Facts:
gustur 254 <- bagro bitras briplon broder brosko brugriguk brulibar bukan buse buzil daru degeplu dibir dogi dopi doplu drazok drefar dridreska drodrol dubrir dunos dutron fadok faser figudis fitas flidri flupu foduklis fubetrem fugur gaste girum grestu gresu grevok grobon gumo guple gusok kazum kepak kitrim klatru kletruza klifos kliplok kliso kloga klosak lodrel magruk matrogri meko memen mevetre mibil nabus nokikur nosto paflar pesta plapos plidrir plivus pluvaflam pluvu popu puga putur roru ruklenor rulas rumo rupa sadom sike skarar skopeno somem stalol stigo stipe stivu stutok suflotre suko sustu suzul traplen trediskon treklon treponun trivar troto trurek truskel varol vazapim vigrok zanek ziklak zofeskil
gustur 385 <- barir brapur deskos dragugras draski dratizun dribres duzo fabune fifuski flokles flubrul gestos gifa golir greklar ketur kilon kistafam klutis kogris legru nator nuda numin paklik plafil pleso plumu rakik rivos siguk skarel stiki tiplak tisteli traduk trupok truveti vipaklu vostal zozodrur
gustur 913 <- bralam breto brogi dadres daplak drogu drozudra dugal dustar fatru flugrun flutron futre gistuko gregek grevam grudisti grunin laziplo liskil luvo mibuk migren nabibru namil plapledran plavu pledri plodi poflur pomo reto retran roplilu sagu skeskotel skikla skistal skula tegrek trigrum trorim tusasti vatu vesak vokol zapul zuvir
barir zedem vatu dugal golir
bralam zedem flugrun
breto zedem stalol
briplon zedem gestos kepak grestu kletruza dragugras dunos dustar
brulibar zedem ziklak fifuski vipaklu drozudra duzo rulas dustar
buse zedem suflotre treklon laziplo brapur plapledran
daplak zedem plivus kilon troto flubrul zapul dridreska girum pleso
degeplu zedem numin pledri kogris pleso
draski zedem grunin klatru doplu skikla kistafam dutron
dratizun zedem nokikur flupu nuda pluvaflam lodrel meko
dribres zedem trigrum dibir sadom foduklis liskil dubrir golir plafil vigrok paklik
fabune zedem flugrun plodi plapos lodrel
faser zedem sike doplu foduklis brogi fugur
fatru zedem guple paflar mibuk dadres
fitas zedem drogu truskel gumo klatru mibuk
fubetrem zedem dibir gestos gusok kloga
futre zedem nokikur bukan figudis drodrol trupok dutron
gaste zedem gresu greklar paklik
grevam zedem roru dibir suflotre fifuski brugriguk
grevok zedem plumu tegrek
kazum zedem poflur klutis
ketur zedem vipaklu magruk kletruza retran lodrel greklar flutron
kliso zedem trigrum rumo broder nuda somem dutron dunos
matrogri zedem guple tisteli drefar kliplok dopi plodi dogi sagu dadres dustar
memen zedem stutok stalol drefar grudisti rakik dogi pledri stipe greklar
mevetre zedem trorim deskos grestu reto
nator zedem luvo numin gregek girum stipe
pesta zedem trorim drogu klatru flupu liskil sustu traplen vostal greklar paklik
plavu zedem tiplak flidri stalol flokles varol nabibru treponun greklar
pomo zedem flidri sadom daru skikla figudis
popu zedem drogu grobon flidri tusasti doplu pluvaflam flutron dustar
rivos zedem vazapim bitras putur tegrek drozudra gregek pluvaflam stiki
roplilu zedem suko vipaklu dridreska meko paklik
rupa zedem migren namil nabus reto
siguk zedem rumo sustu ruklenor skula fugur
skarar zedem zuvir klosak fadok girum pleso
skarel zedem plapos
skeskotel zedem pluvu drefar flugrun doplu drazok stigo klutis
skistal zedem gifa sustu legru vokol somem
stivu zedem bitras truskel skopeno flokles traduk laziplo retran
suzul zedem tiplak plumu suflotre gregek gresu rulas pleso
trivar zedem klifos mibil broder gistuko
trurek zedem trorim migren plidrir grestu plodi flokles nosto vesak
truveti zedem kliplok fifuski truskel
zanek zedem foduklis kloga buzil dutron
zofeskil zedem suko grestu gifa magruk brosko duzo zapul stipe dadres
zozodrur zedem gestos bagro traplen skikla stipe
[bagro barir brapur briplon broder brosko brugriguk bukan buse dadres daplak daru dibir dogi draski dratizun drazok drefar drodrol dunos duzo fabune fadok fatru flidri flugrun flutron foduklis futre gestos gistuko gregek grevam grevok grobon guple kazum kistafam kletruza kliso klutis kogris liskil lodrel magruk matrogri memen namil nuda paflar plafil plavu pledri plivus plumu pluvaflam poflur pomo popu rakik retran roplilu rupa skarel skistal stigo stiki stutok suflotre sustu tisteli trivar trorim trurek tusasti varol vazapim vesak vokol zanek zuvir] vobrem 557
[bitras bralam breto brogi brulibar buzil degeplu deskos dopi doplu dragugras dribres dridreska drogu drozudra dubrir dugal dustar dutron faser fifuski figudis fitas flokles flubrul flupu fubetrem fugur gaste gifa girum golir greklar grestu gresu grudisti grunin gumo gusok kepak ketur kilon kitrim klatru klifos kliplok kloga klosak laziplo legru luvo meko mevetre mibil mibuk migren nabibru nabus nator nokikur nosto numin paklik pesta plapledran plapos pleso plidrir plodi pluvu puga putur reto rivos roru ruklenor rulas rumo sadom sagu siguk sike skarar skeskotel skikla skopeno skula somem stalol stipe stivu suko suzul tegrek tiplak traduk traplen trediskon treklon treponun trigrum troto trupok truskel truveti vatu vigrok vipaklu vostal zapul ziklak zofeskil zozodrur] vobrem 296
taklu d <- bagro barir drefar dunos figudis flokles flugrun gistuko grevam grevok grobon gusok kletruza klifos mibil nabus plodi pomo siguk somem suflotre trigrum trivar trurek truskel truveti zapul
taklu a <- bitras bralam brapur briplon broder brogi brulibar buse daru deskos dogi dopi dragugras draski dratizun drazok dridreska drogu dutron duzo fadok flutron foduklis fugur futre gaste girum golir gregek greklar grestu grudisti grunin guple kazum kepak kitrim kloga klosak klutis kogris liskil lodrel meko memen nuda numin paflar plafil plapos plavu pleso plidrir pluvu poflur popu puga putur retran rivos roplilu ruklenor rumo sagu sike skarel skeskotel skikla skistal stiki suko sustu suzul traduk traplen treponun trupok tusasti vigrok vipaklu vokol ziklak zofeskil
taklu c <- breto brugriguk daplak drodrol dugal fatru gestos gresu gumo klatru kliplok legru luvo magruk mevetre nator plivus plumu pluvaflam rakik sadom skula stalol stivu vatu zanek zozodrur zuvir
taklu b <- brosko bukan dadres degeplu dibir dribres dubrir flidri flubrul fubetrem ketur kilon kistafam kliso laziplo migren nabibru namil nosto paklik pesta pledri reto roru rulas rupa skarar skopeno stigo stipe tegrek tiplak trediskon treklon trorim troto varol vazapim vostal
taklu e <- buzil doplu drozudra dustar fabune faser fifuski fitas flupu gifa matrogri mibuk nokikur plapledran stutok tisteli vesak

Known rows:
sike: [1 59 28 -11 -41 88 67 51 190 -117 88 59 -14 -25 217 -36 4 -32 -74 4 -36 -150 152 -35 40 2 -138 -46 -4 16 -52 -49 0 -55]
lodrel: [-1 -86 0 -41 18 98 33 36 97 -87 -71 -38 -51 -51 181 -130 94 -85 -63 97 9 -45 34 -20 -4 -49 -65 -74 80 17 -80 -98 38 -24]
buse: [109 -105 -76 14 -102 109 147 87 -54 96 -187 9 -43 -63 103 7 180 -79 44 93 -12 59 202 78 -91 123 107 2 57 -41 225 85 36 15]
legru: [-5 -13 118 -18 -158 -65 -168 -144 -519 -177 211 18 83 11 201 6 -127 17 -192 -150 -98 -42 -70 6 -211 -84 328 70 29 -24 72 -74 -44 4]
skistal: [90 -105 -49 -74 35 -73 33 9 -242 488 -211 -109 48 39 -426 73 -70 5 61 -3 -2 62 -135 132 3 77 76 87 5 -138 293 20 18 139]
plivus: [39 -40 -9 -91 -54 162 82 -11 -165 -117 -14 19 -68 -47 284 -108 34 -112 -187 48 -60 -191 -44 47 -60 -145 72 -66 120 -59 119 -117 7 5]
numin: [-88 28 47 55 -111 -125 -156 -105 -413 -261 183 47 29 74 106 15 -34 91 -34 -112 -23 70 -78 -30 -158 -57 306 21 -30 7 -49 44 -48 -25]
poflur: [-51 -18 -24 -103 143 -84 -36 -59 -237 255 -65 -92 2 104 -331 -35 -141 34 -47 -4 19 -79 -350 47 85 -118 -32 -13 14 -113 35 -120 0 105]
doplu: [-190 84 -15 52 75 106 38 109 251 -64 90 -7 0 -34 112 4 282 26 2 58 60 -71 288 -65 262 65 -183 24 -134 117 -162 -74 12 -38]
vigrok: [17 70 32 -14 -40 92 69 62 202 -131 85 56 -20 -41 212 -33 0 -38 -60 -7 -28 -150 140 -25 46 -24 -139 -49 -3 21 -30 -38 -2 -60]
dutron: [-22 68 -11 -71 -6 89 105 -10 178 -9 130 74 0 -6 260 20 -7 -24 -139 -7 -40 -149 236 -45 47 87 -144 6 -14 10 -62 -98 -7 5]
zanek: [153 -142 -64 -103 -122 170 184 -13 -211 242 -126 16 11 -76 256 42 97 -130 -159 59 -94 -49 268 103 -141 178 148 97 99 -95 339 -54 27 104]
futre: [56 -110 -73 -96 55 -76 55 -37 -275 543 -179 -98 60 70 -390 97 -69 15 13 7 -16 58 -86 120 9 141 60 113 2 -147 265 -15 18 174]
plapos: [-47 -6 83 56 -71 84 28 62 27 -118 57 10 26 11 180 -143 25 -37 -6 65 -37 -143 199 -65 34 43 -184 -109 18 -3 -80 -63 58 -104]
kletruza: [204 -140 -71 -268 -74 -189 138 209 685 -74 -143 36 -167 28 155 -136 -208 11 -31 11 60 219 125 -61 -314 24 -205 -230 112 -43 -473 1 1 -44]
memen: [191 -123 -23 24 -118 118 105 154 114 66 -252 -36 -43 -145 58 -9 158 -108 83 75 -2 89 137 107 -102 28 105 1 81 8 243 120 33 -23]
golir: [-51 2 67 -2 -81 -123 -169 -115 -289 -176 189 19 59 33 113 46 -49 68 -88 -130 -24 92 -22 -39 -156 -25 242 73 -24 37 -105 -13 -48 -4]
fubetrem: [-25 76 -58 241 75 222 93 -77 95 85 -17 73 67 -89 28 168 281 -65 173 107 -12 11 266 -12 211 262 -72 165 -72 102 270 162 28 -10]
skula: [11 73 90 -82 4 -43 -21 -47 -327 233 93 -39 83 82 -217 -6 -310 19 -132 -108 -95 -305 -255 77 77 -150 -34 2 1 -160 229 -134 -17 61]

Rows:
No name comes twice in this set of rows, the named rows included.
[-192 101 -74 129 345 41 -97 -209 -232 140 -47 -67 14 65 -468 58 49 19 134 81 67 -51 -508 11 336 -144 -39 73 -49 13 122 -4 4 90]  pledri
[-19 1 92 25 -90 -120 -197 -73 -242 -203 160 0 56 -6 98 24 -60 57 -56 -130 -15 106 -75 -25 -156 -79 249 49 -10 58 -81 19 -43 -26]  vipaklu
[-8 92 21 21 -61 90 78 63 119 -168 82 73 -38 -8 209 -50 7 -20 -40 9 -36 -161 120 -24 43 -30 -93 -76 -4 -1 -19 -16 -2 -76]  klosak
[-9 -51 -38 -61 26 104 59 27 61 -96 -51 -6 -72 -28 203 -100 87 -70 -86 81 11 -51 22 -20 -6 -47 -37 -64 69 10 -72 -93 22 0]  drazok
[-229 52 36 107 10 -99 -214 -25 -218 -207 170 -41 48 7 -28 65 232 132 35 -86 77 160 23 -50 69 -44 227 104 -146 153 -197 7 -44 -16]  gifa
[252 -178 12 -112 -316 -413 -27 125 147 42 -64 37 18 88 -19 50 -263 141 111 -146 -4 495 297 -18 -558 294 191 -42 13 -66 -257 218 -21 -28]  truveti
[-15 -7 -26 -131 149 -81 -36 -44 -114 262 -69 -95 -1 56 -333 -2 -155 20 -62 -29 19 -61 -367 62 86 -157 -28 12 15 -86 44 -121 -17 117]  liskil
[-3 -42 -44 -81 27 104 70 29 109 -92 -40 5 -77 -46 202 -64 91 -72 -105 63 12 -55 10 -9 0 -64 -34 -44 61 13 -68 -87 8 8]  daru
[-30 99 30 -74 86 -95 -17 -41 -76 264 71 -32 63 97 -298 49 -237 71 -51 -92 -29 -171 -190 33 133 -50 -131 29 -59 -95 57 -94 -24 72]  skikla
[-3 83 64 -72 70 -94 -47 -3 -7 240 45 -56 66 58 -325 29 -254 55 -30 -94 -20 -154 -218 43 141 -106 -142 18 -47 -76 54 -81 -19 45]  drogu
[-107 94 53 198 130 16 -268 -226 -94 -228 178 7 89 -98 -27 157 111 26 79 -68 34 146 -197 -69 100 -71 194 204 -75 215 -13 97 -45 -6]  paklik
[130 17 3 -217 -50 -398 56 164 390 192 -34 10 -49 205 -364 -54 -520 164 58 -129 24 79 -118 -20 -182 8 -271 -213 -12 -177 -351 24 -26 -11]  zapul

Now the same elements, written a new way:
Known rows:
laziplo: [-194 363 -460 -356 41 152 400 158 -90 -222 229 176 376 -52 -229 -165 -61 300 131 212 16 108 -28 -110 294 -84 -205 528 -212 56 -129 -192 379 -252 293 -15 -97 59 -82 -43 -31]
fubetrem: [-241 429 -193 -266 49 202 282 -203 199 -395 162 36 402 9 -228 -199 22 119 -79 345 0 114 63 -322 195 -263 23 231 -48 18 -74 -17 142 -195 454 194 53 102 -182 -17 173]
brogi: [-25 431 -465 -454 -38 11 98 241 -209 -390 205 10 222 383 -269 -159 -18 41 -426 236 -88 237 -221 -93 408 -120 -9 392 -289 -35 -336 -153 208 1 171 -157 -65 -31 137 -130 -195]
figudis: [-199 475 -153 -303 247 136 233 -112 34 -185 90 139 371 145 -319 -60 -92 186 27 193 58 68 20 -340 155 -285 -43 118 -195 -69 -210 -10 329 -26 532 29 -28 -56 -311 -63 216]
truveti: [-77 318 -269 -299 135 156 20 -128 21 -271 -3 92 287 26 -129 -118 141 291 123 371 -118 303 153 -92 46 -71 -255 394 -43 -145 -137 -238 184 -122 411 -152 -53 -81 -65 22 482]
girum: [88 591 -263 -485 315 28 206 42 -58 -420 276 -79 303 348 -361 191 -124 -6 -386 345 -176 202 -56 -280 452 -215 331 341 -195 25 -272 -152 69 -104 377 -224 155 -153 -117 -271 -113]
troto: [-102 485 -186 -348 231 140 356 -83 111 -275 230 157 375 -39 -299 55 -7 144 -85 256 -38 100 128 -379 320 -213 92 310 -171 99 -26 -143 174 -232 432 41 102 56 -378 -82 133]
nuda: [134 281 -373 -350 45 232 -212 92 -107 -396 224 -80 88 304 -153 0 -36 104 -406 237 -199 162 -91 -50 272 123 65 309 -147 -128 -188 -229 -102 -13 484 -285 -98 -462 13 -147 -120]
tiplak: [-39 310 -232 -273 93 234 256 38 8 -236 219 179 229 -23 -70 -28 -21 276 39 210 -123 166 132 -176 209 -15 -168 539 -185 -36 -36 -410 99 -276 429 -115 -12 -203 -181 -51 315]
fifuski: [-57 272 -282 -271 -28 318 326 128 54 -365 437 91 224 67 -48 -57 -70 202 -114 230 -129 152 47 -183 298 33 -92 595 -203 -13 -32 -518 -9 -318 438 -67 -3 -269 -46 -135 171]
sustu: [0 390 -351 -407 182 185 -30 47 -46 -433 314 -156 303 337 -386 70 -105 -7 -388 259 -100 51 -106 -245 399 -65 290 116 -151 -26 -246 -20 11 54 599 -133 -53 -271 -119 -241 -291]
plidrir: [-65 468 -352 -439 222 126 176 97 -57 -507 384 -191 416 448 -398 60 -55 -27 -260 392 -85 250 -54 -271 445 -205 232 247 -171 -66 -337 -190 102 28 463 -148 69 -122 24 -248 -15]
brulibar: [-66 530 -344 -432 159 107 140 -132 50 -605 215 -262 431 339 -312 -26 14 -23 -302 562 -186 338 -39 -184 384 -245 277 323 17 -46 -281 -67 41 -94 341 -95 127 -14 137 -164 -9]
golir: [95 410 -242 -349 18 138 18 95 -92 -388 200 -22 100 416 -84 -24 -92 94 -433 229 -211 266 -117 -144 284 -53 5 434 -206 -149 -295 -361 -18 -87 360 -265 -19 -390 108 -163 85]
skistal: [7 312 -562 -457 -76 67 -191 108 -155 -494 127 -106 219 170 -304 -180 133 45 -470 389 -145 193 -131 60 395 36 106 321 -52 -7 -219 71 89 2 229 -139 -100 31 103 -41 -375]
numin: [192 442 -273 -440 150 79 33 109 -113 -392 232 -23 133 324 -150 128 -13 85 -390 317 -258 327 9 -123 378 -17 92 508 -196 -59 -224 -412 -28 -135 303 -379 88 -308 -9 -185 87]
memen: [-1 366 -442 -439 170 165 -133 -91 49 -625 227 -289 393 208 -427 22 117 -21 -367 553 -172 244 38 -132 383 -47 356 199 58 -14 -163 49 -57 23 472 -118 60 -11 -26 -171 -172]
skikla: [-16 451 -471 -464 16 -3 146 275 -228 -365 245 17 227 379 -269 -107 -47 65 -370 227 -77 207 -229 -87 447 -116 -21 405 -301 -14 -356 -170 226 -11 207 -209 -69 -86 105 -146 -230]
trurek: [-193 277 -374 -341 251 230 -86 -235 111 -376 54 -73 477 -64 -412 -69 173 193 120 456 -10 134 177 -188 123 -71 31 81 97 -68 -80 137 182 -4 587 33 -60 117 -265 0 127]

Rows:
No name comes twice in this set of rows, the named rows included.
[-220 228 -369 -301 121 300 56 -148 157 -418 246 -45 457 -115 -354 -104 126 147 4 396 5 49 160 -226 242 -52 90 153 20 34 28 22 80 -95 592 129 -23 98 -281 -43 30]  rupa
[-192 168 -414 -309 8 348 87 -56 190 -595 430 -175 460 -91 -358 -118 166 47 -158 496 -28 98 155 -215 372 2 203 263 72 90 79 -59 -79 -147 562 169 42 128 -157 -83 -92]  matrogri
[-201 360 -227 -301 33 280 405 119 113 -394 524 26 395 162 -278 -62 -99 51 -197 212 53 32 -13 -415 393 -178 77 290 -259 67 -93 -277 51 -138 532 151 69 -65 -202 -168 -2]  doplu
[-108 421 -289 -334 274 100 -198 -322 23 -304 -160 -37 343 100 -360 -93 52 142 -71 351 -58 110 11 -152 52 -202 80 -47 30 -156 -238 312 247 101 548 -75 -124 -60 -229 -11 44]  zanek
[-110 287 -317 -333 208 276 123 -49 94 -297 294 63 406 -120 -368 37 20 175 2 268 37 -17 133 -289 283 -31 109 178 -83 71 31 -30 113 -129 632 44 -25 -22 -406 -94 -66]  brosko
[-152 173 -543 -365 23 210 89 176 -111 -243 244 157 333 -178 -305 -151 105 261 29 193 50 -11 48 -75 306 116 -169 343 -171 71 -20 -63 257 -127 421 -10 -165 78 -243 -22 -204]  namil
[231 319 -385 -438 150 173 -186 92 -124 -419 229 -67 127 180 -198 147 16 120 -390 322 -279 209 18 -18 353 146 146 424 -109 -64 -122 -257 -112 -102 412 -378 -39 -366 -75 -178 -108]  kogris
[-55 525 -291 -422 155 79 138 -110 47 -559 228 -217 388 363 -318 -15 -25 -37 -366 492 -185 272 -56 -220 380 -241 278 305 -34 -51 -290 -70 51 -70 346 -107 106 -57 90 -174 -13]  gaste
[123 270 -356 -397 333 128 -301 -51 -150 -161 -81 85 192 55 -265 92 125 292 36 266 -131 189 139 -35 91 85 -129 211 -107 -174 -168 -93 183 74 528 -382 -141 -279 -284 -35 244]  rakik
[-31 576 -334 -431 186 73 159 -154 53 -609 174 -229 389 283 -308 -1 -30 -23 -319 568 -222 329 -23 -179 352 -243 341 388 47 -23 -264 -40 35 -166 326 -129 131 -12 124 -159 -39]  suzul
[116 220 -445 -378 42 210 -252 78 -75 -501 247 -182 185 240 -209 -4 131 103 -373 408 -218 262 28 -2 286 153 78 347 -40 -130 -156 -248 -121 14 449 -285 -43 -297 58 -128 -22]  skarel

The same elements again, as new rows of numbers:
Known rows:
vesak: [26 -277 -5 42 -39 19 -112 -15 0 -158 97 86 99 -103 -259 -113 18 121 164 -9 -160 120 -116 -23 135 -2]
paflar: [39 -29 -26 -85 -67 -8 88 76 26 -53 -30 -50 -73 -144 -51 73 37 29 -68 -18 81 104 165 -19 3 260]
plapledran: [20 -201 48 21 69 11 -195 -35 12 -66 27 122 96 -176 -331 -98 -17 30 238 -16 -207 60 -89 25 103 -198]
suko: [17 26 -23 -106 21 -34 3 56 14 33 -55 -50 -70 -208 -95 97 18 -38 -23 -24 60 31 164 20 -46 105]
zanek: [32 -58 139 107 -84 192 83 -126 -140 15 -27 -19 2 365 271 -15 57 24 -196 -42 -77 -250 -242 -58 -79 -161]
grobon: [83 -36 -12 -10 -142 63 33 39 -17 72 5 27 -32 3 -76 16 40 85 -77 -3 59 -21 -4 -54 3 83]
traduk: [-112 155 -44 14 122 -104 -73 28 109 -33 -45 -17 8 -41 -63 48 -83 -35 159 56 38 103 187 21 133 200]
ketur: [-66 181 -16 99 129 -20 -49 -14 66 47 -57 -17 121 263 166 -14 -68 -4 94 57 46 -32 -51 -17 -33 -90]
trediskon: [44 56 8 -15 -8 59 15 10 -36 153 -34 -22 -5 42 52 26 21 -14 -101 -7 58 -114 -41 -4 -146 -180]
stivu: [-7 -40 164 93 28 217 -1 -141 -92 107 -80 -86 25 288 178 2 33 -47 -166 -20 -95 -271 -163 -18 -141 -371]
dribres: [-56 229 -29 96 118 -59 -67 -12 1 17 -50 92 108 255 215 -10 -68 0 97 38 39 -99 -108 -10 -13 -28]
flugrun: [-25 -161 -93 31 -8 -16 26 20 19 -117 159 36 68 -46 -7 -141 26 84 -51 28 -12 116 -56 3 15 -63]
nosto: [22 28 -15 3 -45 80 -6 10 -16 201 12 -36 -42 4 -23 22 16 0 -148 19 69 -111 21 -6 -87 -164]
kepak: [12 23 -38 -105 8 -43 -7 56 -1 21 -28 -56 -74 -200 -75 101 19 -36 -24 -28 62 20 134 19 -54 122]
legru: [-154 87 82 217 -21 99 -88 -189 -46 127 73 -31 -6 412 116 -38 -89 -24 12 68 -103 -240 -188 -13 165 -227]
brosko: [79 14 24 12 -145 89 99 19 2 133 -5 15 -57 66 6 -9 32 27 -158 14 60 -42 21 -33 -19 -26]
nabus: [23 -40 -39 -21 -50 78 -66 28 -10 144 13 -55 -10 -68 -139 48 23 42 -71 12 56 -64 30 -20 -66 -90]
gregek: [-1 -62 -3 -54 59 -109 116 45 91 -171 27 70 -12 -213 -38 -107 -1 -64 46 1 -58 244 142 62 81 88]
sadom: [-24 -20 117 105 -72 186 -39 -143 -155 170 34 20 -79 204 100 -3 16 -18 -201 -17 -100 -342 -172 -11 -3 -290]

Rows:
No name comes twice in this set of rows, the named rows included.
[-111 146 -73 11 95 -125 -82 24 83 -51 -8 -39 0 -15 -35 59 -79 -21 159 49 52 93 139 17 124 223]  dragugras
[-182 -269 -272 -31 79 -78 20 83 16 -311 270 -196 68 -185 93 -57 63 146 -197 45 92 213 72 5 -74 217]  poflur
[-126 131 -78 17 107 -112 -89 29 100 -52 -15 -59 15 -30 -48 56 -80 -17 141 58 57 98 163 16 117 214]  deskos
[41 313 -36 112 102 -124 -128 53 -156 -199 -72 525 89 177 301 -38 -27 113 128 -48 -19 -210 -209 -59 148 405]  barir
[23 33 -51 -114 -38 -82 1 39 -34 23 3 -69 -93 -174 -36 116 13 -41 9 -41 69 11 68 22 -52 128]  rumo
[-48 -153 130 150 65 130 110 -144 -42 -113 58 10 88 299 264 -192 28 -29 -126 4 -195 -77 -227 18 -27 -362]  fatru
[62 74 19 -19 34 43 16 17 -55 102 -74 5 36 82 148 30 34 -17 -85 -33 54 -132 -92 -12 -198 -163]  fubetrem
[103 -36 -3 -15 -193 44 55 23 -35 81 21 11 -48 24 -57 26 30 66 -46 -14 58 -21 -55 -51 0 64]  dunos
[95 14 73 -91 -46 12 127 66 89 14 -137 -14 -82 -148 -138 50 27 -45 -12 -17 39 148 239 -4 37 167]  fadok
[91 13 45 -100 40 -10 129 81 50 -102 -169 -23 10 -70 44 65 52 -13 -8 -49 55 124 138 -22 -97 207]  buse
[-61 -56 -130 -99 26 -19 -46 72 -14 -29 40 -166 -35 -195 -40 117 39 35 -129 -4 119 19 150 0 -113 164]  pluvu

